Each row is followed by its class.
[  8   1   7 -10  10 -28  23  22  41   7 -34   7 -11  18  49  -4 -19  -9
   0  22 -18  11 -13  21  -4  -1 -15 -13  -3  -5 -15  14  10   6  -6 -15
  25 -25]	T
[ 16  -8 -47  33  33 -10   5 -15  11 -21 -11  46 -16  -4   0 -36  80   6
  36  12  46  -7 -37 -28  -2 -28  -7 -41  -1 -10 -14  -7  14  42  16 -11
  18 -13]	C
[ 12   0  -9  36 -13 -34   0  -6 -16  12  24  59 -14  21 -20 -57  80 -22
  14  41  44 -22 -50  -4  13 -34  17 -19 -28  -8  50  10  11  37  -5 -27
  -6  -9]	W
[-32  22 -35 -43  -4 -25  25 -11  42  56 -13  10   2  12  32 -16   8  10
 -11   2  -6  17   2  -8  -4 -44 -20  30 -11  21   1 -29   3 -22  24 -64
 -12 -21]	B
[ 12 -14  16 -11  -6 -45   3  22  41 -10 -23  -9 -20 -17  28  -1  -7 -25
   7  30 -25  12 -19  43  20  -1  16 -19  16  -9 -23   3   0  -5   0  13
  30 -27]	W
[ 29 -12 -50  33  26  -3  22 -23  25 -14   6  54 -15 -11 -13 -26  96   6
  17  11  68  25  11 -20 -14 -28  -3 -29  11 -10 -14   4   2  21   6  20
   4   8]	Q
[ 12 -14  12 -12  18 -20  20  13  42  -7  -3  -7  -8  -9  53  17   6 -27
   6  12 -15  14  -8  28  22  16  -4 -17  24  -4  -2   1  -5   3  10   9
  26 -11]	D
[ 15   7 -29  -1   6 -19  22 -23 -14  -4  -8  52  -9  14 -23 -32 100 -16
  49  25  26 -41 -41 -38 -21 -39  12 -21  -3  18  19  12  16  45   4 -28
  -1   2]	S
[-27  20 -41 -58   5 -19  58 -11  34  77  -5  13   8 -10  16   6  17  16
 -16   7  11   8  23 -24   5 -49 -31  45   7  23   0 -28  -1 -43  28 -62
  -9 -26]	B
[-36  17 -15 -47  12 -13  43  -4  36  39 -23  12  -2 -19  22 -26   0  18
 -12   3   7 -18   6   7   6 -42 -10  19 -22  29 -14 -20 -20 -25  19 -62
 -13 -18]	G
[-50  13 -14 -46  14 -26  25  -4 -12  81 -34  12   6 -14  23 -32  -5  -8
 -18 -21 -10 -19  28  17 -13 -38   4  14 -19  54 -15 -17 -13 -11  21 -81
  20  -5]	R
[ 15 -13   7 -13   6 -33  22  11  54 -24 -23   6  10 -11  60  11 -27 -22
  -5  19 -28  26 -25  31  20   4   1  -4   8  -9 -14 -20  -4   4   5  -7
  27 -16]	S
[  3 -15  29 -23   7 -37  29  18  34 -11 -55   9 -30   8  42  17 -25  -4
  13  25  -9  -9 -15  35   5   7 -19 -13  25 -24   7  10  11 -23   4 -11
  23 -28]	Y
[-26  31 -29 -41   6 -13  46  -6  45  69 -22  18   9   7  27   1   5   9
 -27 -18  17  19  38 -16 -10 -31 -35  23 -34  14 -18 -10 -15 -21  21 -46
   5 -19]	T
[ 32 -22 -42  44  31  -8 -17 -10  -8  -6   5  40 -12  18  -9 -49  59 -29
  39   6  48  -7 -37 -16   0 -35  -8 -72  -1 -13   4  10  22  44   8 -14
  24 -23]	D
[  7  -3  14 -29  21 -28   7  23  50 -10 -33   0 -16  -3  52   7  -1 -25
   6  22 -21  -5 -15  32  11   9 -12   0   5  -2  -8   6   3   4   7 -25
  23 -17]	R
[-31 -10 -19 -45  16   6  17   7  82  50  11   5 -33   3  80 -38  24 -15
 -12   3  -3  -5 -21 -29  17 -64 -57 -16 -64  64  42 -40 -10  21  40 -35
 -52  25]	G
[ 24 -17  -1 -20   6 -59  29  13  60 -28 -22   0 -24 -21  77  17   2 -29
   8  19  15   6 -22  23  24  -5 -22 -28 -10  -1 -21 -34  17  25  19  -3
  17  -6]	W
[  8  64 -12 -43 -10 -20  15  -6  60  32 -61  47   4 -16  64  -6  23 -34
 -40   3  -1 -45 -13  40   6 -61   2  85  -7  -3   2   9 -12  32  21 -86
  17 -12]	Q
[ 29 -14 -43  44  24 -32   4 -10  12 -18  -4  48 -21  16   3 -35  92 -24
  47  26  23 -27 -22 -27 -18 -36   6 -44  -9  18 -14  12  14  43   2  -3
  19  23]	V
[-35  10 -46 -46  10 -12  -5   6   8  79   4 -17  42 -20  66 -18 -33 -19
 -45 -49  -3   6  22 -38  18 -29 -26  42  13  79 -13 -50   3  -8  16 -58
 -24  -5]	C
[ 18 -14   7 -15  23 -36   1  28  51 -24 -29 -11   0  -7  56  -7 -20 -18
   2  20 -17  15 -17  34   9  16  -6 -11   7  -3 -22   3  -1   6  -3 -14
  25 -31]	R
[  5   1 -43  37   2 -18  36 -21  40 -26  -1  50 -19  -6 -19 -29  92   6
  42  19  61  10 -35 -15  -8 -33   3 -36 -57 -26   1   8  -3  33   0  11
  28  -8]	V
[-31  34 -31 -11  -8 -21  15  -7  58  65 -34  16  15   6  57  -4 -18  -2
 -47 -17  10 -15  11 -25  -4 -31 -16  65 -20  60  14 -37 -32  14  28 -45
  -1 -16]	E
[  5  -7  14  -2 -25 -43   4  24  46 -24 -17 -22  16  20  36  -4 -30 -27
   3  30 -85 -12 -43  36  14  -1  21  20   6  18 -33  -6   2   1 -16 -20
  49 -10]	V
[-47  27 -19 -53  21 -20  46  -5  21  75 -22  18   3 -19  34 -18  -7  18
 -38  -9   6 -25  15  -2   7 -26 -19  42   6  25   6 -29 -11 -25  33 -78
  -4 -30]	C
[  1  -1 -17  -7 -23 -62 -22  16 -20 -13 -42 -27  15  12  18 -11 -20 -35
  42  22 -56   3 -38  56 -21  15  54  15  52 -32  35 -16   7   1 -17   9
  49 -40]	B
[ -5  19 -29 -13  24 -13  22  -4  40  40 -24  11  15  13  30 -16  18 -12
 -25   9  14  -6  10  -5  11 -28 -21  27 -19  24 -12 -34 -14  -2  15 -45
  -6 -33]	G
[ 10   1 -45  27  10 -22  -7 -12  25  -5 -16  50 -22  13   1 -30  78   4
  37  16  48   0 -42 -38 -15 -20  -3 -38 -36  13  -2   1  20  39  10 -32
  -2  -3]	E
[ 33 -23 -35  36  18 -19  13 -15  -1  -9  -4  31 -21  13  -5 -27  73   4
  38   7  21 -20 -20   0  12 -23   3 -57   0 -17 -37  -8  16  29  23  -8
  28   1]	D
[ 17 -19  19  13  33  -4   6  10  38 -25 -28 -14 -26  13  47  19   9 -29
  12  30 -10  17 -15  20  12  25  -7 -39  28  -3 -32   0   9  13   4   7
  35 -35]	D
[-25  20 -18 -41   9 -16  45  -9  56  53 -21  17  -6   9  35  -8  15  -5
 -34 -16   6   4  13   0  21 -30 -31  21   1  19 -19 -11 -12 -13  21 -43
  -7 -16]	L
[-19  -3 -20 -25  54   6  18  16  48  53 -17   7 -14 -42  39 -21 -59  20
 -32  -3  38 -23   9  -2  19 -48 -53 -11   1  21 -18  23 -23 -23  21 -40
  -9 -68]	R
[ 29 -11 -42  50   5 -34 -10 -12   4 -15   7  48 -20 -12 -10 -43  90 -13
  38  17  55   4 -32  -1  11 -42  21 -54 -22 -18  -7   7   4  36   6  14
  19  -1]	W
[  6 -11  19 -16  -6 -36  14  20  38   6 -33 -13   4   9  44   9 -18 -13
   2  24 -40   9 -28  38  26  -1  -1  -2  11  -4  -9   5   5  -8  -1 -10
  33 -31]	Y
[-32  21  -9 -41  11  -5  41 -18  48  53 -10  15 -12 -19  51  -4   4  14
 -28 -16  20 -20  20 -10  10 -36 -17  22 -16  25 -13 -24 -23 -22  41 -73
  -3  -9]	D
[ -6 -10  -7 -12  -5 -28  12  32  48  -2 -44 -10  -8 -19  35   9 -20  16
  -5  25 -22  15 -17  29   7  18   4  13   2   5 -36  -1   0  -6   0  -9
   7 -16]	E
[-32  20 -35 -40   6 -22  49   4  28  86 -39   9  21   6  25 -24  17 -27
 -50  16  12  -8  12   8   3 -33   0  57  -2  21 -17 -36  -7   9  13 -76
  15 -19]	L
[  9 -14  20   8  21 -31  22  24  56  -2 -21   1 -14  -6  67  24 -16 -43
   1  34 -53   8 -31  46  41  -3 -14 -20  -4  13 -30  12   7  11  -3   0
  45 -13]	V
[-24  23  21 -43 -20 -39  13 -22  45  47   6  19  -5  18  46 -50  -6  55
 -18 -39  -7 -33   2 -34  -9 -49 -21   8 -27  43  36  36 -46 -23  16 -33
 -53 -33]	Y
[-28  12   1 -40  -5  22  30 -12  24  46  -8   7  -1 -16  11   0  -2 -16
 -15 -10 -19 -12   8  11  18 -51 -12   7 -20  19 -12 -15 -13  -9  43 -60
  27   5]	D
[-24 -41 -22 -28   2 -42  41  26  39  12 -20  -7 -10 -59  22  28 -11  -8
   5  36   4  49   9  -6  18   3  -9  -2 -41 -19 -50 -16 -37 -33   2  -4
   3 -40]	V
[ 25 -28 -40  71  16  -9 -30  -6  17 -56  -8  47 -28 -10  26 -41  33  34
  38  14  69  21 -60 -15 -21 -27 -11 -60 -31  -9 -12   7   3  23 -12 -26
   7 -25]	Q
[-39  17 -15 -39  28  -2  24  -5  23  62 -18   4  11 -11  16 -25 -14   8
 -38  -2  -9  -7   8  -9  11 -30 -16  19  10  25 -24 -17  -9 -17  26 -64
   5 -51]	C
[ 11  -8  37 -20  13  -9   8   1  43 -37 -27 -18  -3  37  18  -7  10 -48
 -16  21 -34  13  -1  28  -8  36  24  -2  60 -47  -5   1   6  -8 -16  20
  35 -34]	L
[-41  12  -2 -34  -3 -17  28  -7  29  65 -32   9   6   6  33 -12 -31   8
 -33 -10   3  -2  20   9   2 -36 -16  23 -17  22   1 -20 -11 -28  24 -59
   4 -12]	Y
[ 14   1 -28  32  11 -15   9 -22  30 -28  -8  57 -17   4  21 -29  78   3
  40  12  25  -4 -64  -3   5 -43   4 -46 -31  -8  -1   4   5  44   7 -16
  23  -1]	S
[ 26 -12 -36  40  26 -16   1  -6   3 -12 -17  45 -26   7 -24 -46  85  -8
  57  42  27 -29 -51   1   6 -37  15 -51 -15 -13  -3   8   9  38   2  -2
  21 -13]	G
[-39   3 -22 -31  17  -7  49  -6  19  78 -28  11  -9 -20  35 -28   6  -2
 -42 -11   5 -11  24  12  16 -48  -9  11   3  28 -18 -14 -22 -10  26 -40
  -5 -10]	L
[ 12 -17 -13  29   5 -16  -5  -8 -19 -16  -9  33 -24  -3 -33 -40  54  23
  65  21   7 -14 -46  11   9 -34  26 -72  11  -8  -9  47  21  -8   0  -9
  22  -2]	Y
[ 10  -4  -6 -30 -26 -45  45   8  77   6   9  -5 -23 -12  23  82  25   0
  36  61 -20  30 -42 -21  79  22 -15  36  12 -32 -46 -20   7 -20   3  15
   1 -43]	B
[ 18 -17 -47  50  13  -7   5  -8  12 -25 -17  61 -23  -1  -3 -38  63  12
  38   3  73  -3 -48 -10 -11 -45 -19 -53 -38 -29  -9  24  -8  56   2   2
  16  -4]	L
[-33  47 -12 -37  -9 -25  47  -5  22  90 -25  26   1  -1  38 -13  -1  -8
 -14  -7 -10 -25 -11   8  17 -50  -3  29 -22  40  13   8  -6   6  11 -61
  25 -24]	T
[-63  27 -39 -44 -22 -17  70 -20   6  57  41  19  39  24  25   8  54  38
  -7 -55  13 -15 -29 -29   2 -36 -54  52 -16  65  64 -36 -29 -35  -5 -33
   2 -25]	S
[-29  11 -21 -31   3 -26  35 -13  50  50 -18  14  11   9  48 -24 -17  -9
 -34 -28   4   8   5  -1   5 -37 -24  13 -14  29  -3 -26 -26   5  24 -44
   8 -17]	L
[-35   8 -41 -60  13 -10  27  14   9   8 -30  11  20 -29   7 -22  12   3
  -2   2  13 -28  19  10 -30 -47  -4  41  11  13 -13  -9 -27 -23   9 -53
  -9   7]	G
[-13  30 -32 -20  14 -23  54  -7  33  72 -15  24  14   1  48 -22 -12   6
 -32  -7  17   3  12 -13  14 -48 -33   7 -31  40   4 -15  -8  -4  26 -65
   2 -33]	T
[ 24  13  -4  -8  30 -28  27  13  71 -26 -39   8 -21 -18  63  19  12 -38
   0  41  18 -13  -8  13   7   5 -13   7   2 -14   4   9   4  10   7 -11
   5 -24]	V
[  6  -9 -11 -19  15 -42  25  14  49  11 -30   5 -18  -4  50  27 -10 -17
  16  49 -15  17 -31  24  22  -5 -15   3  12 -30 -15 -19  17   1  14 -23
  25 -38]	B
[ 23 -17   3 -10  19 -31  26  13  58 -23 -35  -7  -8   2  55  -4   0 -28
  -7  16 -10  33 -12  27  16  15  -4 -18  32 -14 -16  -7   4   2  -2   7
  23 -28]	L
[ 39  -5 -52  49  45 -22  -3 -18  -4 -22 -17  35  -1  26  27 -54 114   0
  29  18  50 -22 -16  -9 -35 -24  -3 -50 -49   4  -1 -22  12  70  24 -36
  17  12]	R
[-26  18  -1 -71  10 -35  52 -12  57  66 -39  21 -21 -11  40  -9  -7  25
 -14   5  35 -15  14 -32  -2 -39 -31   8 -28  32 -16  -9   8 -32  32 -97
 -22 -25]	Y
[-26  11 -26 -40  16  -4  16 -10  42  32   2  -3  22  -6   7 -17   3   6
 -27 -33  -5  47  52   7  -1 -16  -7   2  12  12 -37 -10 -25 -55  28 -41
   0 -16]	D
[-31  20 -24 -43   3 -24  29 -10  46  64 -18  11  -7  20  25 -10  -8   2
 -15  17  -3  15  -3 -14   5 -39 -30  24 -11  12  -4 -27   9 -18  24 -69
 -15 -45]	B
[ 16 -19  13 -25  38 -36  23  18  59   1 -27  -2 -16  -7  57  -7  -8 -25
 -11  24  -8  24  -8  29  13  20  -2 -28  33 -21 -20  13   8  -5  -3  -5
  16 -32]	L
[ 25 -19 -41  50  38  -9   2  -4  -6 -36 -16  41  -9  -3 -25 -47  52   6
  42  32  49  -9 -31  10   4 -27  12 -58  -5 -25 -37   8  14  29  -6  -2
  10 -15]	G
[ 25 -35 -38  73  24 -11  -1 -13 -10 -14  11  50 -16  10   3 -39  72  -3
  35  19  64   4 -39 -13  14 -21  11 -65 -16 -18 -31  -9  19  52   1  -6
  27   4]	D
[-11   8  18 -63  -2 -23  54  40   6  26 -45  -8  -6 -13  20  24  24  -3
   3  35 -42   2  13  49  -7  16  11  26  22 -13 -29  39  10 -24 -20 -13
  22  -3]	T
[ 24  10 -22 -20  -4 -33  22  17  74  14 -40  -6  16  -9   4   4  16   7
 -18  11 -13  52  11   9  21  18   3  25  12 -11 -41  10  -9 -28  -5  13
  10 -67]	E
[ -7 -20   1 -20  19 -19   7  33  29  -9 -22 -21   0  -3  11 -11 -13 -10
   0  25 -29  18 -17  41  21  14  -8 -11  23 -15 -29  17  -8 -16 -12   1
  16 -63]	R
[-27  24 -15 -51 -11 -23  22 -16  43 104  -2  19  -4 -10  44   0  27   2
 -20   0 -27  21  15 -15  25 -52   1  42 -24  28  -8 -26  -2 -45  26 -77
  -3   0]	B
[-47  41 -35 -51   7 -17  31  -7  47  72 -29  22   4 -18  31 -29  21  16
 -36 -20  11 -10  14  -1   0 -41  -3  39  -8  43   6  -2 -13 -21  25 -67
 -17 -17]	E
[-30  13 -21 -41  15 -21  28  -1  32  54 -11   9   6  -7  21 -20   9   7
 -22  -2   6  -1  18  -8   6 -26 -20  21 -27  34 -19 -16 -19 -18  23 -68
  -8 -24]	R
[ 16   3  -9  -4  10 -36   3  20  83  -4 -52  -8 -21  11  30  -6 -11   7
  -3  31 -23   6 -14  22   5  24   6   2  24  -4 -35   1  11   1   7   3
  11 -33]	E
[ 29 -12 -34  48  -2  -6   5 -18  20 -50 -11  59 -27  14   7 -29  79  -6
  41  15  50   2 -65 -16  -9 -45 -17 -38 -17  -1  11  -1  15  52  -3 -10
  25 -13]	Q
[ 18 -11 -31  38  14   1  -2  -4  14 -38 -25  41 -26  10 -30 -46  85   0
  54  33  31  12 -37   3  -7 -31  13 -49 -23 -12 -13  11   6  23  -6   6
  11  -3]	G
[  9  -9  -2 -10  14 -36  17  14  65 -26 -24  -1 -10  -6  63  11  19 -40
   3  20 -14   8 -14  11   8   2   0   3   4  -9 -17  -3  -3   3  -9   6
  26 -18]	V
[ 54 -26 -18  13  20 -60 -13  32  72 -34 -31  11  -3   0  96  53  89  12
  19   9  32  76   0  26  -6  65 -33  -3 -99 -70 -60 -18 -14  22 -14  11
  27  -1]	R
[  3 -11  15 -25  -6 -50  25  14  39  26 -19  -2   6 -14  55   1   1 -11
   0  23 -68  15 -30  41  30   4  31   3   3  15 -25 -18  -1  -7  -2 -21
  35  -4]	S
[ 28 -23 -42  45   2 -39  -8 -10  13 -10   8  31 -15  -1 -15 -43  72 -18
  33  21  45  11 -31  -5  13 -35  15 -61 -25 -20 -27  -9   8  49   7  26
  21 -14]	W
[-31  10  -7 -39 -17 -38  18   1  28  53  -9  14  -2 -26  28 -20  -9   0
 -33  -6   8   1  20   7  14 -43   3  23 -24  28 -31 -16 -18 -17  17 -51
 -14  -2]	W
[-28  24 -22 -72 -12 -24  56 -15  45  49 -24  18  -1 -25  15   3  15   1
 -16 -25   5  20  34  -4 -12 -31 -12  43  19  48  -7 -23  -6 -46  18 -54
   9  -2]	Q
[ 12  -2  44 -64 -47 -51  25  21  47 -18 -24 -20 -20 -27   4  24  48  -9
  23  31 -46  35  -5  37   8  29  45  17   0 -21 -36  10   4 -41 -20   7
  35  -4]	W
[-17 -10  31 -45  -3   6  21  -1  63 -51  14 -22   4  34 -12  35 -37 -53
   1   6 -10  27  -5  -3   5  39 -25   0  53 -44  12 -14   0 -15   2  29
  27 -47]	D
